Here is a tiny trained network, its code and every weight. The questions are about switching its units off for an input and a class, where a switched-off unit gives its printed mean instead of its output.

import numpy as np


def w(rows, s, z=0):
    codes = np.array(rows[::2]) - 128.0
    scale = np.full(codes.shape[1], s)
    scale[-1] = z or s
    return codes * scale


def norm(h):
    return h / np.sqrt((h * h).mean(-1, keepdims=True) + 1e-5)


def f(y):
    return y / 2 * (1 + np.tanh(0.7978845608 * (y + 0.044715 * y**3)))


def log_softmax(a):
    a = a - a.max(-1, keepdims=True)
    return a - np.log(np.exp(a).sum(-1, keepdims=True))


def net(x, mask):
    res = np.array(x, float).reshape(1, 2) / 4 @ E
    u = 0
    for l in range(3):
        y = f(norm(res) @ A[l][:, :-1].T + A[l][:, -1])
        res = res + np.where(mask[u : u + 10], y, B[l][:, -1]) @ B[l][:, :-1]
        u += 10
    return log_softmax(norm(res)[-1] @ U[:, :-1].T + U[:, -1])


A, B = {}, {}
E = w([
[86,144,3],'x0',
[154,60,101],'x1',
],0.0082)
A[0] = w([
[107,148,116,117],'L0N1',
[136,193,107,163],'L0N2',
[123,23,247,72],'L0N3',
[66,123,118,6],'L0N4',
[91,146,171,99],'L0N5',
[148,167,146,59],'L0N6',
[117,197,251,217],'L0N7',
[179,52,220,175],'L0N8',
[179,127,137,91],'L0N9',
[110,7,133,49],'L0N10',
],0.016,0.002)
B[0] = w([
[130,163,132,138],'L0N1',
[118,183,90,157],'L0N2',
[86,201,234,234],'L0N3',
[141,173,154,133],'L0N4',
[131,92,108,150],'L0N5',
[125,104,107,138],'L0N6',
[80,49,48,246],'L0N7',
[84,251,216,232],'L0N8',
[104,110,146,136],'L0N9',
[202,91,116,170],'L0N10',
],0.033,0.012)
A[1] = w([
[141,134,118,149],'L1N1',
[184,25,178,99],'L1N2',
[132,144,171,181],'L1N3',
[77,131,252,254],'L1N4',
[135,83,156,35],'L1N5',
[136,130,139,47],'L1N6',
[211,138,90,75],'L1N7',
[82,81,150,152],'L1N8',
[147,138,109,40],'L1N9',
[141,138,117,105],'L1N10',
],0.028,0.002)
B[1] = w([
[137,119,135,133],'L1N1',
[37,75,230,148],'L1N2',
[85,124,75,163],'L1N3',
[2,193,115,253],'L1N4',
[155,99,136,126],'L1N5',
[113,126,115,124],'L1N6',
[195,103,136,163],'L1N7',
[150,168,119,158],'L1N8',
[140,115,137,135],'L1N9',
[156,110,133,133],'L1N10',
],0.049,0.017)
A[2] = w([
[156,126,128,48],'L2N1',
[148,175,241,114],'L2N2',
[94,40,27,112],'L2N3',
[164,19,180,198],'L2N4',
[183,209,151,63],'L2N5',
[155,119,135,164],'L2N6',
[67,2,248,3],'L2N7',
[151,124,140,116],'L2N8',
[170,189,150,117],'L2N9',
[155,149,174,76],'L2N10',
],0.017,0.0029)
B[2] = w([
[94,132,139,114],'L2N1',
[71,91,48,207],'L2N2',
[164,65,29,219],'L2N3',
[160,80,201,253],'L2N4',
[167,159,125,242],'L2N5',
[70,120,141,134],'L2N6',
[3,87,85,223],'L2N7',
[86,123,136,121],'L2N8',
[151,156,126,216],'L2N9',
[99,132,102,133],'L2N10',
],0.036,0.0043)
U = w([
[206,236,101,170],'0',
[129,84,17,169],'1',
[14,208,127,187],'2',
[235,73,193,137],'3',
[122,113,149,51],'4',
[63,4,192,134],'5',
[131,107,136,3],'6',
],0.022,0.012)

Each question gives the input, the list of numbers given to net, and the class t.
The units are the neurons (one row each of A and B). Each row of codes is followed by its name. A weight is (code - 128) times the scale printed after its matrix; where a second scale follows, it is the last column's (A, B and U).
mask holds one flag per neuron, layer by layer. A switched-off neuron (its flag False) gives its mean, the last column of its row in B, instead of its output. The means were averaged over made-up inputs and are rounded, as every weight is.
A unit's drop is (log p(t) with every unit on - log p(t) with that unit switched off) / (log p(t) with every unit on - log p(t) with every unit switched off).
most important unit: the unit with the biggest drop
k most important neurons: the k neurons with the biggest drops, biggest first
top k neurons in layer l: the k neurons of layer l with the biggest drops, biggest first
drop of u: that unit's drop, to one decimal
input [3,0], class 0: top 2 neurons in layer 0 => [L0N3, L0N8]
input [-2,-4], class 1: 2 most important neurons => [L0N7, L1N4]
input [2,2], class 5: top 2 neurons in layer 0 => [L0N8, L0N3]
input [2,3], class 5: most important unit => L0N8
input [1,8], class 5: 4 most important neurons => [L0N10, L0N3, L0N8, L1N2]
input [5,-5], class 0: top 2 neurons in layer 0 => [L0N3, L0N7]
input [8,-4], class 0: top 2 neurons in layer 0 => [L0N3, L0N7]
input [-3,-5], class 1: top 2 neurons in layer 0 => [L0N7, L0N5]
input [7,8], class 5: 4 most important neurons => [L0N8, L0N3, L1N2, L0N2]
input [2,8], class 5: 2 most important neurons => [L1N2, L0N3]
input [3,-3], class 0: 4 most important neurons => [L0N3, L0N7, L0N8, L1N4]
input [3,6], class 5: 3 most important neurons => [L0N8, L1N2, L0N3]
input [1,1], class 5: 4 most important neurons => [L0N8, L0N3, L1N2, L0N2]
input [6,6], class 5: 4 most important neurons => [L0N8, L0N3, L0N2, L1N2]
input [3,-6], class 0: top 2 neurons in layer 1 => [L1N4, L1N3]
input [4,4], class 5: 3 most important neurons => [L0N8, L0N3, L0N2]
input [7,-3], class 0: top 4 neurons in layer 0 => [L0N3, L0N7, L0N8, L0N10]
input [0,0], class 0: most important neuron => [L0N10]
input [4,5], class 5: 2 most important neurons => [L0N8, L0N3]
input [6,2], class 3: top 4 neurons in layer 1 => [L1N4, L1N2, L1N3, L1N8]
input [3,1], class 3: top 3 neurons in layer 1 => [L1N4, L1N2, L1N8]
input [1,-8], class 1: most important neuron => [L1N4]
input [2,-5], class 1: drop of L0N3 => 1.0
input [1,-7], class 1: drop of L1N4 => 0.1
input [3,-2], class 0: drop of L1N2 => 0.1
